Below is a small trained network, with its code and all its weights. Each question gives an input and a class and asks what happens when units are switched off, that is, made to give their printed mean instead of their output.

import numpy as np


def w(rows, s, z=0):
    codes = np.array(rows[::2]) - 128.0
    scale = np.full(codes.shape[1], s)
    scale[-1] = z or s
    return codes * scale


def f(y):
    return y / 2 * (1 + np.tanh(0.7978845608 * (y + 0.044715 * y**3)))


def log_softmax(a):
    a = a - a.max(-1, keepdims=True)
    return a - np.log(np.exp(a).sum(-1, keepdims=True))


def net(x, mask):
    res = np.array(x, float).reshape(1, 5) / 4 @ E
    y = f(res @ A[0][:, :-1].T + A[0][:, -1])
    res = res + np.where(mask, y, B[0][:, -1]) @ B[0][:, :-1]
    return log_softmax(res[-1] @ U[:, :-1].T + U[:, -1])


A, B = {}, {}
E = w([
[247,176,234],'x0',
[224,155,100],'x1',
[151,60,141],'x2',
[134,1,121],'x3',
[76,171,157],'x4',
],0.0062)
A[0] = w([
[105,128,140,133],'neuron 0',
[148,127,79,31],'neuron 1',
[134,133,165,80],'neuron 2',
[135,119,100,192],'neuron 3',
[140,114,147,168],'neuron 4',
[128,145,84,4],'neuron 5',
[121,116,89,60],'neuron 6',
[119,124,148,125],'neuron 7',
[127,145,126,179],'neuron 8',
[144,137,166,77],'neuron 9',
[180,97,151,123],'neuron 10',
[113,132,138,35],'neuron 11',
[133,95,112,190],'neuron 12',
[117,165,106,125],'neuron 13',
[115,119,129,111],'neuron 14',
[118,108,36,120],'neuron 15',
[141,135,109,198],'neuron 16',
[115,160,140,121],'neuron 17',
[123,153,130,60],'neuron 18',
[141,131,143,83],'neuron 19',
[121,144,131,160],'neuron 20',
[143,133,127,204],'neuron 21',
[138,124,97,40],'neuron 22',
[132,144,136,159],'neuron 23',
[134,130,131,102],'neuron 24',
[124,174,72,130],'neuron 25',
[253,117,133,158],'neuron 26',
[138,130,137,86],'neuron 27',
[130,124,139,95],'neuron 28',
[126,138,186,78],'neuron 29',
[120,119,88,72],'neuron 30',
[147,97,166,85],'neuron 31',
[117,150,136,123],'neuron 32',
[140,135,124,85],'neuron 33',
[126,136,125,172],'neuron 34',
[144,132,112,79],'neuron 35',
[116,116,167,85],'neuron 36',
[138,154,134,177],'neuron 37',
[109,197,105,184],'neuron 38',
[122,131,122,33],'neuron 39',
[144,153,124,183],'neuron 40',
[111,107,127,139],'neuron 41',
[157,147,126,79],'neuron 42',
[112,130,171,53],'neuron 43',
[164,141,112,141],'neuron 44',
],0.026,0.0035)
B[0] = w([
[127,134,115,142],'neuron 0',
[110,155,183,138],'neuron 1',
[94,120,133,146],'neuron 2',
[130,96,121,149],'neuron 3',
[112,127,93,148],'neuron 4',
[114,177,133,139],'neuron 5',
[101,88,133,151],'neuron 6',
[126,133,137,133],'neuron 7',
[134,144,109,144],'neuron 8',
[95,120,137,157],'neuron 9',
[175,114,112,185],'neuron 10',
[112,142,125,125],'neuron 11',
[135,82,73,167],'neuron 12',
[119,184,90,163],'neuron 13',
[138,123,134,135],'neuron 14',
[10,31,104,207],'neuron 15',
[146,119,141,144],'neuron 16',
[135,172,93,156],'neuron 17',
[120,147,113,138],'neuron 18',
[125,124,136,135],'neuron 19',
[127,156,106,142],'neuron 20',
[148,117,121,146],'neuron 21',
[113,129,164,129],'neuron 22',
[135,139,119,143],'neuron 23',
[134,135,141,126],'neuron 24',
[103,200,66,180],'neuron 25',
[251,10,59,251],'neuron 26',
[131,131,139,129],'neuron 27',
[127,131,137,126],'neuron 28',
[61,121,133,159],'neuron 29',
[94,94,126,152],'neuron 30',
[140,151,94,162],'neuron 31',
[126,168,101,144],'neuron 32',
[145,129,156,128],'neuron 33',
[130,133,117,137],'neuron 34',
[136,130,156,128],'neuron 35',
[116,147,146,139],'neuron 36',
[146,150,123,158],'neuron 37',
[166,228,73,208],'neuron 38',
[125,135,138,121],'neuron 39',
[153,156,143,158],'neuron 40',
[160,105,146,153],'neuron 41',
[169,139,167,150],'neuron 42',
[93,136,151,138],'neuron 43',
[166,117,166,155],'neuron 44',
],0.025,0.013)
U = w([
[149,99,165,93],'0',
[93,143,147,254],'1',
[205,133,246,60],'2',
[134,151,83,83],'3',
[218,131,60,187],'4',
[102,129,100,25],'5',
[202,134,222,57],'6',
[113,55,137,160],'7',
],0.011,0.0087)

Each question gives the input, the list of numbers given to net, and the class t.
The units are the neurons (one row each of A and B). Each row of codes is followed by its name. A weight is (code - 128) times the scale printed after its matrix; where a second scale follows, it is the last column's (A, B and U).
mask holds one flag per neuron, in row order. A switched-off neuron (its flag False) gives its mean, the last column of its row in B, instead of its output. The means were averaged over made-up inputs and are rounded, as every weight is.
A unit's drop is (log p(t) with every unit on - log p(t) with that unit switched off) / (log p(t) with every unit on - log p(t) with every unit switched off).
most important unit: the unit with the biggest drop
top k neurons: the k neurons with the biggest drops, biggest first
drop of u: that unit's drop, to one decimal
input [2,-7,-2,-7,-4], class 3: top neuron -> [neuron 26]
input [8,-6,-7,-1,5], class 1: top 2 neurons -> [neuron 26; neuron 29]
input [1,-5,-4,4,3], class 7: top 3 neurons -> [neuron 38; neuron 25; neuron 26]
input [2,-8,3,-1,-5], class 1: top 2 neurons -> [neuron 26; neuron 15]
input [5,-3,-3,-5,6], class 3: top 2 neurons -> [neuron 26; neuron 38]
input [-6,4,3,-2,2], class 5: top 2 neurons -> [neuron 26; neuron 25]
input [-8,7,5,-4,0], class 5: top 2 neurons -> [neuron 26; neuron 25]
input [4,-7,-1,6,4], class 7: top 3 neurons -> [neuron 38; neuron 25; neuron 13]
input [-5,0,0,-2,1], class 5: top 2 neurons -> [neuron 26; neuron 15]
input [-1,-4,-1,-4,-6], class 3: top 2 neurons -> [neuron 26; neuron 10]
input [-7,-3,-8,-4,6], class 3: drop of neuron 26 -> 0.3
input [-5,8,2,-3,4], class 5: drop of neuron 15 -> 0.2
input [0,-5,1,-6,7], class 3: drop of neuron 26 -> 0.9
input [-2,7,-5,7,-8], class 7: drop of neuron 15 -> 0.4
input [-6,1,-3,-1,-8], class 7: most important unit -> neuron 15
